Below are the code and all the weights of a small trained network. Each question names an input and a target symbol and asks about switching units off, where a switched-off unit gives its printed mean instead of its output.

import numpy as np


def w(rows, s, z=0):
    codes = np.array(rows[::2]) - 128.0
    scale = np.full(codes.shape[1], s)
    scale[-1] = z or s
    return codes * scale


def f(y):
    return y / 2 * (1 + np.tanh(0.7978845608 * (y + 0.044715 * y**3)))


def softmax(a):
    e = np.exp(a - a.max(-1, keepdims=True))
    return e / e.sum(-1, keepdims=True)


def log_softmax(a):
    a = a - a.max(-1, keepdims=True)
    return a - np.log(np.exp(a).sum(-1, keepdims=True))


def net(x, mask):
    ids = ['ΓΘΛΠΦΩαβεζημξστ'.index(c) for c in x.split()]
    T = len(ids)
    res = E[ids] + P[:T]
    q, k, v = (res @ M[0].T for M in (Q, K, V))
    z = softmax(np.where(np.tri(T) > 0, q @ k.T / 2**0.5, -1e9)) @ v
    res = res + np.where(mask[0], z, O[0][:, -1]) @ O[0][:, :-1]
    y = f(res @ A[0][:, :-1].T + A[0][:, -1])
    res = res + np.where(mask[1:13], y, B[0][:, -1]) @ B[0][:, :-1]
    return log_softmax(res[-1] @ U[:, :-1].T + U[:, -1])


Q, K, V, O, A, B = {}, {}, {}, {}, {}, {}
E = w([
[121,125,115],'Γ',
[150,157,22],'Θ',
[75,40,162],'Λ',
[123,170,41],'Π',
[123,127,94],'Φ',
[113,126,95],'Ω',
[2,127,115],'α',
[119,137,101],'β',
[81,86,110],'ε',
[124,130,87],'ζ',
[152,101,100],'η',
[124,125,85],'μ',
[117,155,93],'ξ',
[157,131,75],'σ',
[127,134,56],'τ',
],0.0091)
P = w([
[179,229,251],'0',
[52,168,78],'1',
[239,39,91],'2',
[119,128,249],'3',
[46,148,69],'4',
[233,20,90],'5',
[103,117,255],'6',
[42,139,53],'7',
[253,26,88],'8',
],0.0095)
Q[0] = w([
[36,243,231],'h0',
[2,238,130],'h0',
],0.0083)
K[0] = w([
[32,11,120],'h0',
[54,90,39],'h0',
],0.012)
V[0] = w([
[136,57,202],'h0',
[3,122,161],'h0',
],0.027)
O[0] = w([
[154,30,156,2],'h0',
[253,158,115,98],'h0',
],0.02,0.0025)
A[0] = w([
[98,164,166,125],'n0',
[174,130,167,45],'n1',
[120,80,75,74],'n2',
[134,131,193,89],'n3',
[171,116,255,160],'n4',
[168,23,90,127],'n5',
[128,198,209,118],'n6',
[137,143,171,147],'n7',
[84,165,74,226],'n8',
[144,98,212,2],'n9',
[139,153,229,24],'n10',
[160,157,118,125],'n11',
],0.014,0.008)
B[0] = w([
[98,141,163,160],'n0',
[103,70,135,158],'n1',
[74,156,21,153],'n2',
[61,133,211,135],'n3',
[133,134,26,188],'n4',
[141,199,180,210],'n5',
[156,161,62,169],'n6',
[133,123,185,137],'n7',
[159,90,158,254],'n8',
[127,1,119,148],'n9',
[107,240,156,135],'n10',
[92,115,174,183],'n11',
],0.028,0.015)
U = w([
[254,147,164,119],'Γ',
[170,121,153,219],'Θ',
[167,62,63,230],'Λ',
[149,118,61,254],'Π',
[105,158,116,223],'Φ',
[121,197,105,94],'Ω',
[112,181,114,121],'α',
[11,220,73,58],'β',
[104,172,107,113],'ε',
[57,158,182,65],'ζ',
[102,191,109,143],'η',
[155,219,107,31],'μ',
[10,98,68,88],'ξ',
[109,215,114,87],'σ',
[177,149,16,164],'τ',
],0.0073,0.0071)

Each question gives the input, a string of symbols that net reads in full, and the target symbol t.
The units are the heads (2 rows each of Q, K, V and O) and the neurons (one row each of A and B). Each row of codes is followed by its name. A weight is (code - 128) times the scale printed after its matrix; where a second scale follows, it is the last column's (O, A, B and U).
mask holds one flag per unit, heads first, then neurons. A switched-off unit (its flag False) gives its mean, the last column of its rows in O or B, instead of its output. The means were averaged over made-up inputs and are rounded, as every weight is.
A unit's drop is (log p(t) with every unit on - log p(t) with that unit switched off) / (log p(t) with every unit on - log p(t) with every unit switched off).
The circuit of an input: a set's keep is (log p(t) with only the set's units on - log p(t) with every unit switched off) / (log p(t) with every unit on - log p(t) with every unit switched off). Starting from the 12 units with the biggest drops (on a tie, the unit counted first), units are removed one at a time, each time the one whose removal leaves the highest keep (on an exact tie, the one counted first), for as long as the keep stays at least 0.8.
circuit, biggest first: the units of the circuit, biggest drop first
most important unit: the unit with the biggest drop
top k neurons: the k neurons with the biggest drops, biggest first
drop when u is switched off: that unit's drop, to one decimal
input σ Ω Φ ζ σ α, target ξ: circuit, biggest first => [h0]
input τ α Ω η ζ ξ η, target τ: top 2 neurons => [n4, n8]
input Λ Λ Λ σ ζ α, target τ: circuit, biggest first => [n4, n2, h0]
input η Ω Λ α η α, target β: circuit, biggest first => [h0, n2, n5]
input ξ σ Φ η σ, target Θ: top 4 neurons => [n8, n4, n5, n2]
input σ η Λ τ η Θ, target ξ: top 2 neurons => [n2, n5]
input Λ Ω Γ η τ, target Γ: circuit, biggest first => [n8, h0]
input η η τ α α Λ η, target Λ: circuit, biggest first => [n9, h0]
input η η Γ, target β: top 3 neurons => [n2, n8, n5]
input σ α τ σ, target τ: circuit, biggest first => [n5, n6, h0]
input Λ Λ Φ, target τ: top 3 neurons => [n4, n5, n2]
input Π τ Φ η σ σ, target Θ: circuit, biggest first => [n8, h0, n4]
input ε Ω Θ Λ, target Λ: top 3 neurons => [n4, n9, n1]
input α σ τ η σ ε η Γ, target Γ: circuit, biggest first => [n8, h0, n2]
input η σ η σ α τ α ξ, target Γ: circuit, biggest first => [h0]
input Λ η σ, target τ: top 4 neurons => [n4, n2, n5, n9]
input Γ μ α α τ, target Γ: circuit, biggest first => [h0, n8]
input Γ α η η Ω η Γ, target τ: top 2 neurons => [n4, n6]
input Λ η η Γ σ α, target τ: top 4 neurons => [n4, n2, n9, n11]
input Λ η Ω Γ η α τ α ε, target τ: top 4 neurons => [n4, n5, n2, n9]
input η Φ σ α Θ, target Γ: most important unit => n8
input η Θ ε Λ Γ Θ Φ η, target Θ: top 4 neurons => [n8, n4, n2, n6]
input η α η σ Θ Ω, target β: top 3 neurons => [n2, n5, n8]
input Π Θ η η σ, target Γ: top 3 neurons => [n8, n2, n4]
input η α Φ, target β: drop when n6 is switched off => 0.0
input η τ τ, target β: drop when n8 is switched off => 0.1
